Here is a tiny trained network, its code and every weight. The questions are about switching its units off for an input and a class, where a switched-off unit gives its printed mean instead of its output.

import numpy as np


def w(rows, s, z=0):
    codes = np.array(rows[::2]) - 128.0
    scale = np.full(codes.shape[1], s)
    scale[-1] = z or s
    return codes * scale


def f(y):
    return np.maximum(y, 0)


def log_softmax(a):
    a = a - a.max(-1, keepdims=True)
    return a - np.log(np.exp(a).sum(-1, keepdims=True))


def net(x, mask):
    res = np.array(x, float).reshape(1, 5) / 4 @ E
    y = f(res @ A[0][:, :-1].T + A[0][:, -1])
    res = res + np.where(mask, y, B[0][:, -1]) @ B[0][:, :-1]
    return log_softmax(res[-1] @ U[:, :-1].T + U[:, -1])


A, B = {}, {}
E = w([
[119,230,119,153,152],'x0',
[254,145,70,111,63],'x1',
[150,106,39,95,214],'x2',
[177,146,214,14,158],'x3',
[56,152,80,35,82],'x4',
],0.0094)
A[0] = w([
[112,221,140,119,160,119],'neuron 0',
[210,136,72,149,52,91],'neuron 1',
[186,136,64,87,100,157],'neuron 2',
[99,30,130,115,100,5],'neuron 3',
[156,131,174,162,189,135],'neuron 4',
[50,129,124,82,129,109],'neuron 5',
[72,105,174,137,130,97],'neuron 6',
[66,187,110,5,62,105],'neuron 7',
[44,122,126,157,164,57],'neuron 8',
[51,141,159,136,166,124],'neuron 9',
[109,8,89,79,103,206],'neuron 10',
[107,206,103,166,131,128],'neuron 11',
[146,133,205,55,150,32],'neuron 12',
[98,192,191,174,42,139],'neuron 13',
[90,105,115,122,201,121],'neuron 14',
[124,104,52,170,155,153],'neuron 15',
[95,121,120,116,173,144],'neuron 16',
[112,198,116,145,135,147],'neuron 17',
[118,63,161,119,63,177],'neuron 18',
[122,169,212,133,43,146],'neuron 19',
[161,177,199,56,131,68],'neuron 20',
[82,121,68,200,49,232],'neuron 21',
[199,108,218,166,172,146],'neuron 22',
[131,247,130,130,152,99],'neuron 23',
[156,138,97,94,63,75],'neuron 24',
[136,162,68,117,202,166],'neuron 25',
[143,57,158,114,121,172],'neuron 26',
[169,129,122,49,219,125],'neuron 27',
[69,84,185,123,171,82],'neuron 28',
],0.012,0.0026)
B[0] = w([
[186,62,77,153,147,200],'neuron 0',
[152,129,212,84,78,228],'neuron 1',
[159,151,216,120,124,210],'neuron 2',
[176,52,58,146,121,177],'neuron 3',
[112,183,108,227,57,206],'neuron 4',
[165,191,138,188,91,205],'neuron 5',
[186,153,182,91,112,195],'neuron 6',
[94,207,106,254,127,241],'neuron 7',
[150,117,181,101,75,215],'neuron 8',
[170,108,183,125,118,226],'neuron 9',
[165,110,79,180,179,219],'neuron 10',
[167,39,108,139,124,200],'neuron 11',
[95,31,130,138,94,219],'neuron 12',
[126,147,163,92,193,225],'neuron 13',
[160,163,194,58,114,207],'neuron 14',
[17,154,193,112,140,225],'neuron 15',
[179,168,164,130,127,186],'neuron 16',
[163,31,68,186,138,185],'neuron 17',
[145,106,94,165,179,190],'neuron 18',
[122,172,130,27,254,220],'neuron 19',
[16,39,151,107,85,217],'neuron 20',
[28,82,162,113,141,254],'neuron 21',
[88,196,100,207,120,241],'neuron 22',
[194,35,89,193,140,205],'neuron 23',
[206,150,168,140,95,176],'neuron 24',
[142,138,163,99,205,227],'neuron 25',
[154,118,78,168,173,185],'neuron 26',
[39,119,185,109,161,236],'neuron 27',
[190,127,174,109,89,222],'neuron 28',
],0.0088,0.0099)
U = w([
[196,140,173,89,38,81],'0',
[15,70,119,103,97,91],'1',
[204,52,40,154,173,79],'2',
[107,178,118,74,233,196],'3',
[97,222,95,206,79,164],'4',
[118,147,80,103,144,242],'5',
[133,188,4,38,49,2],'6',
],0.015,0.0063)

Each question gives the input, the list of numbers given to net, and the class t.
The units are the neurons (one row each of A and B). Each row of codes is followed by its name. A weight is (code - 128) times the scale printed after its matrix; where a second scale follows, it is the last column's (A, B and U).
mask holds one flag per neuron, in row order. A switched-off neuron (its flag False) gives its mean, the last column of its row in B, instead of its output. The means were averaged over made-up inputs and are rounded, as every weight is.
A unit's drop is (log p(t) with every unit on - log p(t) with that unit switched off) / (log p(t) with every unit on - log p(t) with every unit switched off).
The circuit of an input: a set's keep is (log p(t) with only the set's units on - log p(t) with every unit switched off) / (log p(t) with every unit on - log p(t) with every unit switched off). Starting from the 12 units with the biggest drops (on a tie, the unit counted first), units are removed one at a time, each time the one whose removal leaves the highest keep (on an exact tie, the one counted first), for as long as the keep stays at least 0.8.
circuit, biggest first: the units of the circuit, biggest drop first
unit that matters most: the unit with the biggest drop
k most important neurons: the k neurons with the biggest drops, biggest first
drop of u: that unit's drop, to one decimal
input [6,-7,-6,-5,2], class 0: unit that matters most	neuron 8
input [5,6,7,-5,7], class 3: 2 most important neurons	(neuron 25; neuron 15)
input [-5,8,7,-4,6], class 0: 3 most important neurons	(neuron 1; neuron 24; neuron 2)
input [-7,1,6,7,-1], class 1: 2 most important neurons	(neuron 27; neuron 20)
input [1,3,-7,0,-6], class 3: 2 most important neurons	(neuron 19; neuron 13)
input [7,-8,1,8,3], class 0: circuit, biggest first	(neuron 28; neuron 9)
input [8,4,-5,7,1], class 2: circuit, biggest first	(neuron 23; neuron 0)
input [3,-7,-1,2,7], class 0: circuit, biggest first	(neuron 9; neuron 28)
input [-5,4,-5,8,-7], class 1: circuit, biggest first	(neuron 20; neuron 12)
input [-1,3,3,6,6], class 1: 4 most important neurons	(neuron 20; neuron 27; neuron 12; neuron 22)
input [0,-8,-8,-7,-6], class 0: 2 most important neurons	(neuron 8; neuron 6)
input [3,8,5,-1,6], class 0: 2 most important neurons	(neuron 1; neuron 2)
input [-1,-7,6,7,-4], class 0: 2 most important neurons	(neuron 28; neuron 14)
input [7,2,6,2,-8], class 4: circuit, biggest first	(neuron 4)
input [7,1,7,-2,6], class 2: 3 most important neurons	(neuron 23; neuron 17; neuron 11)
input [-4,0,-5,1,1], class 3: 2 most important neurons	(neuron 19; neuron 23)
input [4,1,-6,1,8], class 4: drop of neuron 5	0.2
input [-1,2,4,-4,6], class 4: drop of neuron 13	0.1
input [-3,-5,-1,7,-8], class 4: drop of neuron 3	0.0
input [4,4,-7,3,8], class 4: circuit, biggest first	(neuron 7)
